Below are the code and all the weights of a small trained network. Each question names an input and a class and asks about switching units off, where a switched-off unit gives its printed mean instead of its output.

import numpy as np


def w(rows, s, z=0):
    codes = np.array(rows[::2]) - 128.0
    scale = np.full(codes.shape[1], s)
    scale[-1] = z or s
    return codes * scale


def norm(h):
    return h / np.sqrt((h * h).mean(-1, keepdims=True) + 1e-5)


def f(y):
    return y / 2 * (1 + np.tanh(0.7978845608 * (y + 0.044715 * y**3)))


def log_softmax(a):
    a = a - a.max(-1, keepdims=True)
    return a - np.log(np.exp(a).sum(-1, keepdims=True))


def net(x, mask):
    res = np.array(x, float).reshape(1, 5) / 4 @ E
    u = 0
    for l in range(3):
        y = f(norm(res) @ A[l][:, :-1].T + A[l][:, -1])
        res = res + np.where(mask[u : u + 13], y, B[l][:, -1]) @ B[l][:, :-1]
        u += 13
    return log_softmax(norm(res)[-1] @ U[:, :-1].T + U[:, -1])


A, B = {}, {}
E = w([
[128,133,124,126,129],'x0',
[89,172,174,223,50],'x1',
[157,250,129,122,164],'x2',
[40,160,2,97,83],'x3',
[105,122,91,207,214],'x4',
],0.00062)
A[0] = w([
[48,150,43,86,121,2],'0.n1',
[109,18,127,133,93,113],'0.n2',
[127,42,126,134,98,205],'0.n3',
[165,140,157,48,37,52],'0.n4',
[109,113,80,228,221,104],'0.n5',
[85,134,146,118,147,59],'0.n6',
[95,183,175,207,64,78],'0.n7',
[183,252,123,120,152,158],'0.n8',
[147,127,115,136,120,127],'0.n9',
[141,110,117,127,112,106],'0.n10',
[64,130,69,109,106,100],'0.n11',
[174,112,94,46,196,131],'0.n12',
[118,113,89,208,203,117],'0.n13',
],0.0033,0.00072)
B[0] = w([
[193,163,123,197,129,192],'0.n1',
[66,205,135,137,197,199],'0.n2',
[75,202,108,143,175,210],'0.n3',
[99,189,153,44,63,186],'0.n4',
[126,170,178,8,27,207],'0.n5',
[163,108,142,131,120,99],'0.n6',
[130,32,96,164,90,249],'0.n7',
[4,97,129,143,176,254],'0.n8',
[125,128,131,129,129,128],'0.n9',
[124,149,138,124,144,120],'0.n10',
[164,183,119,171,129,182],'0.n11',
[113,79,89,158,101,207],'0.n12',
[119,161,157,46,52,179],'0.n13',
],0.0025,0.00079)
A[1] = w([
[245,79,227,131,166,64],'1.n1',
[169,130,68,50,230,97],'1.n2',
[99,143,134,135,133,28],'1.n3',
[138,132,70,106,123,2],'1.n4',
[162,100,118,97,108,221],'1.n5',
[147,73,208,131,187,36],'1.n6',
[99,123,123,114,90,55],'1.n7',
[242,92,52,55,215,109],'1.n8',
[122,129,127,133,128,96],'1.n9',
[99,120,121,103,159,122],'1.n10',
[53,186,150,157,134,151],'1.n11',
[219,58,251,123,180,93],'1.n12',
[230,100,213,106,146,69],'1.n13',
],0.0021,0.00058)
B[1] = w([
[80,218,2,157,55,72],'1.n1',
[79,59,195,206,58,141],'1.n2',
[99,110,114,110,133,109],'1.n3',
[88,165,136,165,116,75],'1.n4',
[165,161,155,162,99,149],'1.n5',
[92,169,35,184,137,107],'1.n6',
[158,138,129,89,146,133],'1.n7',
[139,60,173,186,5,92],'1.n8',
[119,122,122,123,126,117],'1.n9',
[106,145,158,173,120,150],'1.n10',
[129,70,173,100,197,254],'1.n11',
[72,239,3,211,77,141],'1.n12',
[103,226,56,126,48,67],'1.n13',
],0.0015,0.00055)
A[2] = w([
[139,94,157,169,99,158],'2.n1',
[134,115,4,41,168,19],'2.n2',
[108,145,128,104,108,48],'2.n3',
[82,100,169,151,224,156],'2.n4',
[165,161,118,121,102,83],'2.n5',
[147,87,103,135,124,132],'2.n6',
[165,30,171,193,75,185],'2.n7',
[210,114,177,135,157,247],'2.n8',
[139,109,136,68,120,99],'2.n9',
[197,212,11,164,124,105],'2.n10',
[157,127,146,126,143,175],'2.n11',
[162,133,161,165,115,169],'2.n12',
[148,171,178,176,134,166],'2.n13',
],0.0023,0.0011)
B[2] = w([
[168,79,62,101,120,172],'2.n1',
[71,96,181,218,29,37],'2.n2',
[88,124,170,130,132,86],'2.n3',
[147,116,64,130,230,254],'2.n4',
[95,140,124,121,156,71],'2.n5',
[143,140,118,138,80,111],'2.n6',
[199,79,13,114,90,220],'2.n7',
[182,184,39,77,149,173],'2.n8',
[127,191,175,140,61,106],'2.n9',
[29,248,38,197,111,138],'2.n10',
[148,154,83,99,142,145],'2.n11',
[130,92,57,66,122,152],'2.n12',
[122,63,44,60,121,179],'2.n13',
],0.0014,0.00058)
U = w([
[77,252,43,229,82,137],'0',
[118,172,241,27,55,129],'1',
[143,121,95,105,146,191],'2',
[78,91,162,146,249,114],'3',
[205,23,71,157,44,107],'4',
[254,162,173,176,151,2],'5',
],0.0064,0.0074)

Each question gives the input, the list of numbers given to net, and the class t.
The units are the neurons (one row each of A and B). Each row of codes is followed by its name. A weight is (code - 128) times the scale printed after its matrix; where a second scale follows, it is the last column's (A, B and U).
mask holds one flag per neuron, layer by layer. A switched-off neuron (its flag False) gives its mean, the last column of its row in B, instead of its output. The means were averaged over made-up inputs and are rounded, as every weight is.
A unit's drop is (log p(t) with every unit on - log p(t) with that unit switched off) / (log p(t) with every unit on - log p(t) with every unit switched off).
The circuit of an input: a set's keep is (log p(t) with only the set's units on - log p(t) with every unit switched off) / (log p(t) with every unit on - log p(t) with every unit switched off). Starting from the 12 units with the biggest drops (on a tie, the unit counted first), units are removed one at a time, each time the one whose removal leaves the highest keep (on an exact tie, the one counted first), for as long as the keep stays at least 0.8.
units of the circuit, in order: the units of the circuit, biggest drop first
most important unit: the unit with the biggest drop
top k neurons in layer l: the k neurons of layer l with the biggest drops, biggest first
drop of u: that unit's drop, to one decimal
input [3,5,-1,-7,-1], class 0: units of the circuit, in order	(1.n12, 1.n1)
input [-3,-7,-3,0,4], class 4: units of the circuit, in order	(0.n8, 1.n8)
input [-3,6,5,-4,3], class 4: most important unit	0.n7
input [3,8,0,2,7], class 4: top 3 neurons in layer 0	(0.n7, 0.n4, 0.n2)
input [-3,-4,-6,6,5], class 0: top 2 neurons in layer 0	(0.n11, 0.n1)
input [5,-2,-5,2,6], class 1: units of the circuit, in order	(0.n5, 0.n13)
input [7,-8,5,6,-1], class 4: top 4 neurons in layer 1	(1.n8, 1.n2, 1.n12, 1.n1)
input [1,-5,-8,0,-7], class 3: units of the circuit, in order	(0.n2, 0.n5)
input [2,7,-5,-7,-5], class 0: units of the circuit, in order	(1.n12, 1.n1, 0.n5, 1.n13)
input [-1,-6,5,-1,1], class 4: units of the circuit, in order	(0.n12, 1.n8)
input [-5,-1,7,7,8], class 1: top 3 neurons in layer 1	(1.n12, 1.n6, 1.n1)
input [-1,-8,2,-8,6], class 0: units of the circuit, in order	(1.n12, 1.n1, 1.n13, 2.n10)
input [-5,7,-1,-8,-3], class 0: top 3 neurons in layer 0	(0.n12, 0.n8, 0.n5)
input [1,7,4,-1,8], class 1: top 3 neurons in layer 0	(0.n5, 0.n13, 0.n12)
input [-2,4,-6,4,4], class 3: top 2 neurons in layer 1	(1.n12, 1.n8)
input [-2,3,-8,5,4], class 3: top 2 neurons in layer 0	(0.n2, 0.n4)
input [1,5,4,-1,-3], class 4: units of the circuit, in order	(0.n7)
input [-1,0,5,-7,1], class 0: top 2 neurons in layer 0	(0.n2, 0.n3)
input [3,6,8,2,-5], class 3: top 2 neurons in layer 0	(0.n8, 0.n5)
input [-5,4,5,3,4], class 2: most important unit	0.n4
input [-2,-8,2,5,5], class 4: top 4 neurons in layer 0	(0.n4, 0.n12, 0.n1, 0.n5)
input [1,-7,2,-6,-4], class 4: units of the circuit, in order	(0.n12, 1.n8)
input [-2,-7,-2,2,2], class 4: units of the circuit, in order	(0.n8, 1.n8)
input [-2,-5,-7,3,7], class 1: top 4 neurons in layer 0	(0.n5, 0.n13, 0.n8, 0.n7)
input [7,5,-2,-4,7], class 1: top 2 neurons in layer 0	(0.n5, 0.n13)
input [-2,-6,6,5,7], class 1: top 4 neurons in layer 0	(0.n5, 0.n13, 0.n7, 0.n2)
input [2,-5,1,6,8], class 1: most important unit	0.n5
input [2,-2,1,-7,-7], class 0: top 2 neurons in layer 0	(0.n5, 0.n13)
input [-2,-5,-3,2,6], class 1: drop of 0.n13	0.6
